Below are the code and all the weights of a small trained network. Each question names an input and a class and asks about switching units off, where a switched-off unit gives its printed mean instead of its output.

import numpy as np


def w(rows, s, z=0):
    codes = np.array(rows[::2]) - 128.0
    scale = np.full(codes.shape[1], s)
    scale[-1] = z or s
    return codes * scale


def norm(h):
    return h / np.sqrt((h * h).mean(-1, keepdims=True) + 1e-5)


def f(y):
    return np.maximum(y, 0)


def log_softmax(a):
    a = a - a.max(-1, keepdims=True)
    return a - np.log(np.exp(a).sum(-1, keepdims=True))


def net(x, mask):
    res = np.array(x, float).reshape(1, 5) / 4 @ E
    u = 0
    for l in range(2):
        y = f(norm(res) @ A[l][:, :-1].T + A[l][:, -1])
        res = res + np.where(mask[u : u + 8], y, B[l][:, -1]) @ B[l][:, :-1]
        u += 8
    return log_softmax(norm(res)[-1] @ U[:, :-1].T + U[:, -1])


A, B = {}, {}
E = w([
[94,46,109,86,239,184,198,74,193,49,86],'x0',
[175,167,231,102,102,191,74,184,213,116,143],'x1',
[175,59,125,84,27,92,214,2,141,109,199],'x2',
[222,202,178,140,144,72,220,101,105,95,81],'x3',
[53,249,78,120,34,61,95,116,81,93,12],'x4',
],0.0057)
A[0] = w([
[98,182,166,66,63,125,167,150,119,159,137,193],'L0N0',
[102,160,125,128,99,71,221,119,95,140,157,65],'L0N1',
[74,151,127,101,55,110,95,82,181,67,130,67],'L0N2',
[133,167,175,180,139,152,127,101,176,124,173,74],'L0N3',
[95,128,79,120,71,113,126,169,93,186,73,1],'L0N4',
[148,113,118,183,108,198,108,122,151,87,159,95],'L0N5',
[161,113,129,138,80,2,238,93,92,178,63,34],'L0N6',
[65,139,81,140,35,96,117,119,59,161,88,101],'L0N7',
],0.0086,0.0027)
B[0] = w([
[90,56,60,133,187,169,143,68,211,113,162,201],'L0N0',
[242,85,118,67,156,106,75,56,126,60,98,198],'L0N1',
[65,225,162,99,87,187,183,82,67,110,151,183],'L0N2',
[144,125,151,144,98,91,72,174,142,135,103,163],'L0N3',
[85,122,99,2,167,74,103,130,136,147,193,185],'L0N4',
[136,96,129,85,116,112,191,116,70,181,104,161],'L0N5',
[203,73,59,135,103,183,143,153,35,90,57,254],'L0N6',
[147,132,125,57,237,92,112,188,152,108,204,241],'L0N7',
],0.0077,0.0075)
A[1] = w([
[179,75,177,161,31,129,85,118,144,176,201,8],'L1N0',
[129,110,152,66,227,107,186,94,159,61,136,238],'L1N1',
[191,79,112,181,13,146,60,65,205,253,161,61],'L1N2',
[107,136,75,112,208,225,140,116,178,85,178,118],'L1N3',
[196,164,207,182,176,212,82,212,172,128,30,16],'L1N4',
[40,144,130,95,112,145,140,211,184,140,152,184],'L1N5',
[17,18,100,170,199,98,170,51,132,168,88,87],'L1N6',
[92,212,103,73,209,115,49,58,102,93,20,90],'L1N7',
],0.006,0.0017)
B[1] = w([
[119,98,176,117,69,59,195,145,92,204,178,172],'L1N0',
[143,183,125,157,93,135,84,165,116,171,129,255],'L1N1',
[146,92,140,90,116,144,188,129,145,170,158,175],'L1N2',
[54,148,123,254,90,149,154,120,129,154,76,213],'L1N3',
[160,245,164,141,133,85,169,108,205,120,57,186],'L1N4',
[210,84,125,141,99,63,131,95,81,58,115,187],'L1N5',
[103,82,51,182,252,196,133,166,158,90,114,183],'L1N6',
[126,35,205,117,113,101,95,122,143,158,166,221],'L1N7',
],0.0095,0.0075)
U = w([
[167,65,199,128,71,122,200,156,144,215,210,114],'0',
[171,217,206,183,139,106,148,157,183,153,79,218],'1',
[76,71,81,235,199,214,160,145,144,139,116,187],'2',
[253,74,78,104,129,142,145,92,45,69,97,217],'3',
[87,141,70,69,203,59,38,183,102,140,215,167],'4',
[71,186,127,104,47,211,177,63,120,94,173,54],'5',
[50,138,196,139,92,109,57,141,129,98,124,4],'6',
],0.012,0.0022)

Each question gives the input, the list of numbers given to net, and the class t.
The units are the neurons (one row each of A and B). Each row of codes is followed by its name. A weight is (code - 128) times the scale printed after its matrix; where a second scale follows, it is the last column's (A, B and U).
mask holds one flag per neuron, layer by layer. A switched-off neuron (its flag False) gives its mean, the last column of its row in B, instead of its output. The means were averaged over made-up inputs and are rounded, as every weight is.
A unit's drop is (log p(t) with every unit on - log p(t) with that unit switched off) / (log p(t) with every unit on - log p(t) with every unit switched off).
The circuit of an input: a set's keep is (log p(t) with only the set's units on - log p(t) with every unit switched off) / (log p(t) with every unit on - log p(t) with every unit switched off). Starting from the 12 units with the biggest drops (on a tie, the unit counted first), units are removed one at a time, each time the one whose removal leaves the highest keep (on an exact tie, the one counted first), for as long as the keep stays at least 0.8.
circuit, biggest first: the units of the circuit, biggest drop first
most important unit: the unit with the biggest drop
top k neurons: the k neurons with the biggest drops, biggest first
top k neurons in layer l: the k neurons of layer l with the biggest drops, biggest first
drop when u is switched off: that unit's drop, to one decimal
input [2,6,-3,0,5], class 6: circuit, biggest first	L1N7
input [-8,3,-6,-5,-6], class 0: circuit, biggest first	L1N0; L0N7
input [5,-2,-8,5,1], class 1: circuit, biggest first	L1N4; L0N0
input [7,2,2,5,-1], class 2: top 2 neurons in layer 0	L0N1; L0N7
input [-7,-3,8,-3,6], class 4: top 3 neurons	L0N7; L0N4; L1N5
input [5,1,-8,-5,4], class 6: top 3 neurons	L0N0; L1N7; L0N6
input [-8,-2,-1,2,1], class 4: top 2 neurons	L0N7; L0N4
input [5,5,3,-6,2], class 5: top 2 neurons	L0N2; L0N0
input [-2,6,2,6,6], class 3: top 3 neurons	L0N6; L0N1; L1N4
input [0,3,-5,-6,-6], class 1: top 2 neurons in layer 0	L0N0; L0N4
input [-2,3,3,-3,4], class 5: top 2 neurons in layer 1	L1N3; L1N6
input [-8,3,-8,4,4], class 4: circuit, biggest first	L0N4; L1N3
input [-2,8,7,2,8], class 5: top 2 neurons	L0N2; L0N0
input [4,8,1,-8,-2], class 0: most important unit	L0N0
input [0,3,1,3,-1], class 1: top 2 neurons	L1N4; L0N4
input [-8,7,-8,-5,1], class 1: top 2 neurons	L1N4; L0N7
input [2,-2,5,-1,-7], class 2: top 2 neurons in layer 1	L1N6; L1N7
input [-1,5,7,-8,1], class 5: top 2 neurons	L0N2; L1N7
input [3,7,8,3,5], class 5: top 3 neurons	L0N2; L0N0; L1N5
input [2,-2,-6,1,4], class 4: circuit, biggest first	L0N4
input [-2,-6,6,-8,3], class 4: drop when L0N7 is switched off	0.3
input [-4,7,-7,-7,-1], class 1: drop when L1N4 is switched off	0.5
input [4,-2,-8,5,8], class 4: drop when L1N3 is switched off	0.1
input [4,3,1,-5,2], class 5: drop when L0N2 is switched off	1.4
input [8,7,5,5,3], class 5: top 2 neurons in layer 0	L0N2; L0N7
input [4,-1,-1,-1,4], class 6: top 2 neurons in layer 1	L1N3; L1N7
input [6,-7,8,-5,-1], class 2: circuit, biggest first	L1N6
